Rows, each with its class:
 10  32   0  16 -25  26  26  -8  14 -22 -10 -17 -26  16 -38  12  -6  31   9   0 -11   3   3  17   2  -6 -15 -25  26  16 -15 -17 -19   9   0 -14   1   7   6  12   3  14   5   0 -14  -9  -1   4 -13 -18  -3   3   2  27 -47  12   4 -18  28   4   5  -6 -17  -6   2  15  -7  10 -10  11  -3 -31 -11 -10  38   6  35 -11   3   1  -6   6  -2 -14  22 -16 -11  -9  -2   1 -34  16  -3  23   3  15  15   0   7  23  -9   3  18  22 -12   9  -8 -37  15 -48  22   7  -7  -7  -2  -9 -15 -12 -10  -8  23 -27   7  -9  -1   7 -31 -11 -12   2   4  25  -7  19   5 -27 -32  -4  -2  10  -2   6  -9  24   6  11  17 -29  -8  -8  24   0   8   5   5   5   4 -10   5  -2  -2 -22   5   2  -5  -1  -9  -2  12   1  -7 -18  -8 -11 -34   0   1  -6  19   1  -8  16   1 -21   9 -11   5  -5  -8  20  -6  -4 -14  -4  10 -10  16 -21  18  -5 -21   1  11 -17  13  14 -14  18  11   2 -14 -27 -> T
  1  -2 -15  -3  -9  10   3   3  18  16  12  -7 -11  39   8 -28   3   4 -17   5  19 -11  43  14  -3 -10  22  -7   8  -7   6  18  17  11  -3   1 -26  -5  -7   9  38  16 -31   3 -15  30   6   4   9  15  -7  -4 -21 -31  17  24 -16 -13  -2  28 -31 -27  19  -4 -18 -45 -15 -22 -10 -16  -6 -31 -50 -13  -5   9  10  -6 -19  26   4  28 -17  26  -9  18 -24  -8  22   0 -28   9  -8 -20 -23   6   1  10 -13  15   0   7   4   1  -4 -34  16  17  19 -11  13  -6 -10  13  11  -9  51  16  14  -5  -4  14  30   7  -7   1  13  15 -20  -4   6 -13  20 -21  10 -49  10  18  16  16  -4   1 -10  10   7 -19 -33  -9 -18 -19  -6  -3  25  15   1  25  -9  -4  -2  10  -1  -3  16 -19 -23   8  24   1 -25  13  -4  -8   8  31 -21 -10   8  14 -14 -54   4   4  -7  -1  14  21   3 -14  -1   0   2  -3 -10   9  14  16  -6 -19 -17 -19  -7  -8 -19  -8   7  -2  -2  17  22  19  -4 -23 -> R
-19   8  -9  -8  -7  22  24  25   9 -29   5  -6 -43  24 -11   6  -9  11  -3  -7 -12   7  23  37  13   1  14  -7  11   3  -5 -11  42   0  -3   1  12  21  -7  13  14  33  -9  -7  -6  -4  22  15   5  -7  -6   6 -13  15 -36  47   1 -36   1  39 -14   4 -20   2 -17  16   0  -7  13 -22   8 -27   6  -2   2  14  16  14   4 -12   7  37  -2   6  -4  -4  -7 -32  10   7 -47  25 -11  -5  -6   6  -2  -9   3  11  -4   5 -22  12 -15  18  15   0  51  11  15  -2 -15  12  23  13  12  -6 -18 -10  35  -9   8  -3  -8   6  65  -7  -5 -10  -6   4   0  12   6 -26 -22  -1   2  -8  13   4  -2   9 -17   0   4 -24 -18  -7  22  -3  36  19 -10  11 -15  -6 -11  -1 -18 -11  16  -1 -19  -6  28   9  -9  -6   3  -5  21   4  -5  -2  -3   3 -12 -57   7  33   1 -40   4 -15  23   8  -3  12  -5   0  -4   7  16   4  16 -22 -19 -19 -13   4  -3 -30  18   9 -15  12   9  14 -18 -32 -> B
-10  -3 -15 -12   9   3   2  -1  24  18  15  -4  -6  36   4  -9   7  -8 -24  -2  19  -9  26  13   5  -5  17  10   8 -17  24  11  27  15   6  -8 -16  -9  -1   6  17  34 -13   0  -6  20  -8  -1  18  13 -18   8 -17 -39  23  13 -24  -8 -32  39 -28  -9  20 -12  -5 -50   0 -22  -7 -17 -12 -19 -22  -8   4   8   2   0 -18  13  21  24 -19  10  17  14 -17   5  20   5 -35   1  -1 -18 -22   8 -14  13  -7   4  27  14   9  -7   9 -12  19  36  33  23  11 -17   2   0  -3 -11  46  32   5 -21  17   7  36   1  11 -25  31  12  -9  -4   6 -21  15 -15   9 -26  12  23  12   3  -1 -11  -9  15  21 -13 -34  -9  -6 -22 -13  -4   5   7   2  31 -12 -13  -7  17  -9   2  15  -8 -26   3  23  -7 -11  18  -1  -4  13  29  -9  -2   7   5 -26 -70   3   7  -8   6   7  33  -3  -1 -20 -27   1 -11   6  14   7  19  -4 -22 -22 -32   7  -8 -18 -16  22  -4  -2  16  18  14  -8 -15 -> R
-34  -9 -12  -9  -3   0  11  -7  16  11   7  -1 -13  39  -4 -28  14   4  -8  19  -4  -5   7  13  19  -7  16  14  18  -9   0  -4  36   4  13  13 -20  -7  -7  14  25  14 -22  -7  -4   3  -5   1  15  11  17  -8 -15  -7  -2  18   0 -19  -5  22 -20 -17  -7   0 -12   4  -2   8   8  -6  -6 -27 -22  -2  -2   4  -4  -5  -8 -10  26  13 -27   2  -8  11 -29  -8  37   9   3  11  -5 -11   0  -1 -19   2 -13   8   4   2 -15   4  -3  -5   1  10  34 -20  -1  -7 -23  15  18   6  33   1 -10   2  10  15  41  18  -1  -6  28   3 -10 -21   3 -15   8 -22  -3 -33   2  14  17   4   5   1 -15  14  34  -2   0 -19  -9 -48   3 -21  13   2  -9  15  -1  -2   2   8 -14 -15   4 -32  -9  26  24  29 -11   8   2  -9  10  16   0  -7   8   1  -5 -49  -1 -13 -11 -18   6  -3 -10   8 -17  14  -2  -1  -5  10   5   0   1  -7 -15 -22   0   5   8 -23 -10   5 -21  15  19   2   1  -1 -> Z
-20 -11 -14   2  21   8   2  15   0   0  34 -13  -5 -10  38 -19  -3 -13  -4  -3   1  12   0   6  10  -3  21 -17 -13  -5   6  18   1  -6 -15   0  -7   5  10  -1   2   2 -27  -2   6   4  14  -1  -8  18 -11 -12 -13 -16  20  23   3  -3  -8  17 -26  -6   0  -2  -6   4 -10 -17   5 -18 -30   8  -7   5  -8 -16  -6 -13 -20  24   8  -8 -12   3 -26  11   3  -1  -6  12  -1  10  -3 -16 -22   6   4  -2  -4   9   4  -7 -26   2   2 -15  10  21  27  14   4  13 -20  -4  10   4  15   1  -9  -8  -5  21  28   2  -3 -11  19   2 -22  -2   7 -19  -1   3 -15 -17  10  -9   1  -3  13 -15  14  -4 -30   8 -27  31 -28   0 -17   5  44  -3  17  -3   0 -32 -16   6 -28  18   2   4  -6   7  11  11   0  -2  -8  -3  10  23   0  -4   1   2 -15 -12 -11 -32   9  -8 -11  19  21 -12  15 -10  17  17   3   4  12  22 -19  15 -14   9 -10 -18   4  15  24  24   7   4   5   4 -10  -7 -> R
 30  32  20  -7 -17  -5   3 -12   2  17  -7 -10  -4  23 -36  26  18   9 -17  12  -7 -17  19   4   7  -5 -20   5  26 -10  27 -14  -4  22   5 -25 -24 -11  -3  10  -5  42  26  16 -15  13  -8 -12   6 -22   4  21  10  -6 -15  -1 -11   2 -10 -16  18   2   3  -9  24 -22  18  -5 -26  22   9 -19  -6  -3  45  12  -3  -3 -10 -22  -9   6 -11 -10  51 -11  -6   6  15  -2 -34  -3  12  13  -1  -9   6   2  17  27  22  18  41  13  -6  28  -9  -7 -12   3  -3  -8 -10   9 -12 -35  18   6  13  -3  12 -30  16   0  21 -21 -51  11 -11  10  11  11   1  -1   4  15 -22  20   1  -4   5   7  -7  13  54  13   9 -40  24 -14   3   2 -37  -6  20  23  15  -9  34  25  15 -15  -3  -5  -7  10 -12 -13  10  18 -23  -9  -6   4   0   8  14  20  19 -23   2   3   1   3  17   8 -22  -2 -38  16  -4 -12  -5   4   9 -15  11 -26  -2 -15  10   4  13 -15  10 -12 -11   8   8  -1 -14   2 -> M
-32  -8 -10 -12   1  12  12   3  12 -28  10   4 -13  20  -9  -4  -7   8   1 -10 -25  -9  26  21  15   0  13   7   8  11  -9  -4  32  -6  -4   5  19  14 -14   6  10  15  -8  -5  -9  -6  11  -4  14  -8  -6 -12 -12   6 -19  40  13 -20   1  37  -4   7 -20   6 -16  11  -7  15  17  -8   2 -18  14  -2 -16  21  16  24   1  -4  17  12  -4  -3  -7   2 -11 -12  15  20 -13  16  -8 -15  -9  13 -18  -6   3   8  -9  -1 -20  22   5 -12   2  28  47 -12  12  -9  -9   8  28  26  15 -11  -7   4  39  17   5   5  -5  -1  67  -6 -11 -13  -2  -4  -6  -5   6 -11  -9  -1  12  -3  14  -1  11  19  -7 -11  12 -17 -16 -13  21 -15  16  13  -4   4   1  -5 -15   9  -8  -4   8 -13  -6   7  23  18  -8  -1   2   4  15   6   5  21  -5  -9 -12 -43   7   1 -20 -31   8   4  -2  14  -6   6 -13  -3  -4  -5   7   7  11 -23 -17 -20 -12   5   1 -15  12  16  -9   9   3  10 -11 -18 -> Z
-18  -9  -4  -6 -17  11   0   1   2 -19   8  17   1  -2   9 -22 -17  -9  -6   6   4   2  24  -1   9  -1  18  14   0   7  -3  12  31  -8 -18  27  -5  10  -2  -1  27 -11 -14   4   3 -14   0  10  26   6  10   3 -10  20  16  15  10 -13  19  -2  -7 -16   6  11 -15 -14  -7  -1   5 -11  -7   8  -3 -21 -34 -20   6   4  15 -24  -2   8  10  29  -2  -4 -15 -19  14  15  -4   2  -2 -34 -21  -4 -13  -7 -11  -4 -17 -10 -16   8   2   4  10   5  24 -14  -8 -16  -7  14  22   8  14   0  -2  14  -6   4   8  -1   4  -2  70   5   1 -32  -4  -6  19  -9   8 -34  14  -6   5  -4   7   1   3  24  -8  -4  -7 -11 -17 -11   1  -4  22  -4  12  -4   3   2 -14   3  -1   2   7 -22 -10   4  15  13  -1 -18  23   8  -6   0   1   5 -12 -13  -7 -34  -7  -4  -6 -11   5  -5  -1   1   8 -10 -18 -16  -8   3  -9  -2   8 -22 -38  -4   0  12 -15  -6 -19   2  -8  -4  -5   1   4   0 -> Y
-22   9 -10  -7  -2  10  16   4  21 -15  -6 -11 -26  26 -18   7  -1   5  -6   8 -23  -5  18  31  14   1   9  22  13 -13  -3  -2  41  10  14   1  14  -4  -6   2   3  24   9  -5  -4  -5  10  11   9  -8  -2   3   4   2 -25  31   6 -30 -10  33 -10  -2 -15  -6 -11  11   6   9   1  -8   4 -45   8  -7  12  18   0   8  -2 -18  14  27 -13  -7   7   2 -16   6   9   3 -36  25 -16   1   0  11 -18 -10   6  12  10  10  -9   4  -3  50  -4  14  49  -1  -6  -9 -13  12  19  15  16  -1 -21 -13  50 -29  35   3  -6  -3  42  -4 -16 -15   2  -1  -6   4  12 -32 -22  12   5  -5  11  -7 -22   9  22   3 -29 -30   6  -2  16 -12   5  19  -1  19  11 -10  16  -2 -19 -14  11  -2 -14   8  11   8  -3  -4  -1  -9  16   7  12   3   3   3  -4 -70  12  21  -6 -21   8  -7   2  19 -22   2  -2 -16  -6  17  12   1  18 -35  -8 -34 -12  14   7 -33   9   2 -14   9   8  10 -10 -13 -> B
-34   4  -1   0   2  26  15  -2  16 -24   6   0 -30   7   5  -5 -10   6 -11  -1 -11  -1  14  18  19  10   6   6   6  -6   3   1  26  -2  -8 -13  17  14   8   4   5  28   6   6   5 -10   6   5   9 -12  -1  -2  -6   7 -17  39  12 -25   1  18 -17   0 -21 -10  -5  32 -10  15   1 -16 -12 -11  11 -13  14  -6  12  -1   4 -11  -1  32 -12  -7   4   4 -10  -9  12  31 -42  26   1 -11 -13  16 -13  -9   2  15  12   2 -20  27  -5  25  -7   3  62   4   6 -11 -21  -8  22   6  10 -10 -20 -13  36 -17  50   5  -1  -4  65  -8 -16 -16   1 -16  -5   9  16 -33 -16  -3   4 -12  13  -8 -16  17  -3   5   1 -19 -16   1  25 -13  34   5  -3  12  -2 -20 -16   2 -36  -4  10  -4 -15  13  24  11   7  -2  -3 -13  13  16 -10   7  -4 -10  -4 -61  -6  -8  -3 -16   8  -3   9   1 -20  -3  -7  -6   3   6   4  13  -2 -17 -20 -27 -20   4   8 -18  19  18 -17  13   1   4 -24 -15 -> F
 11  25  -1 -15 -20  12  13   1   2 -22 -14 -18 -36  23 -37  19  -2  14  -7   3 -14  -2  24  22  16   7   7   9  27  -4  -5 -15  23   8   5 -15   9   4  -8  17  11  31  26   8 -15   0  12  12   7 -21  11  13   9  20 -38  37   9 -11  -7  31   8  12 -12  -4  -1  -2  17  16   3  -7  18 -38  22 -10  13  25  14  15  15 -28  -7  30   3  -4  31 -11 -13 -17  11   4 -49  17  -8   4   2  12  -4  -6  -1  21  -6  17  11 -17 -13  46  -5 -13  24   7   0 -19   8  -2   9   0   3   9  -5  -7  34 -28  -6  -7  -1   1  37  -3   4   6  -1   9   3  12  12  -8 -35   2   1 -10  12   7  -7  15  11  -9  19 -48   2  -1  17   7  -5  14   2  21   2  -6  13  10   6 -18  10 -14 -20 -16   7  -7  -6   1  -2   1   0   1  -5  15  -5  12  10 -39  20  40  -2 -20   7 -14  -6  17 -23  24 -14 -13  -1  -2  10 -10  19 -35  -5 -24 -10  10   0 -29  15  -4 -14   9  -2   2 -11 -27 -> T
-26  -8   0 -34 -30  24   3  -4   9 -43   1  20 -11  27 -21 -10  -2  10   9  -8 -14  -1  28  23  13   1  22  13   6  -2 -25  -4  26 -11   5   6  22  17 -21  17  38  -9 -12  -8  -4 -10   4  13  15 -15   9  -2 -17  27 -15  13  11 -33  10  32   8   3 -15  17 -33  -7  -8  20  20 -11   3 -33  -9  -5 -30  16  19  29  16 -19   6  16  -9  27 -10   0 -16 -37  23  19   5  21  -9  -1  10  19 -21  -5 -16   2 -20   7 -23 -10   0 -13   8  18  38 -34  12 -24  -7   8  41  39   8 -14   6  14  29  22 -29   5  -5 -12  74  -4  15  -7 -28  -1   7   0   9  -9  -2   0  17   4  11   7   8  27  -5  -9  34 -34 -16 -27  33  -6   9  13 -19  12   2   6 -19  -7  13 -25  13 -20  -4  19  22  27  -6  -1   1   4   2  -4  -2   8   4 -13 -21 -38  14   6 -30 -33   1 -24 -20  23  -4  24 -44 -10 -17   1  -9   1  13 -13 -15 -14  -3  15  -2 -24 -14  28 -14  13   1  25  -2 -17 -> Z
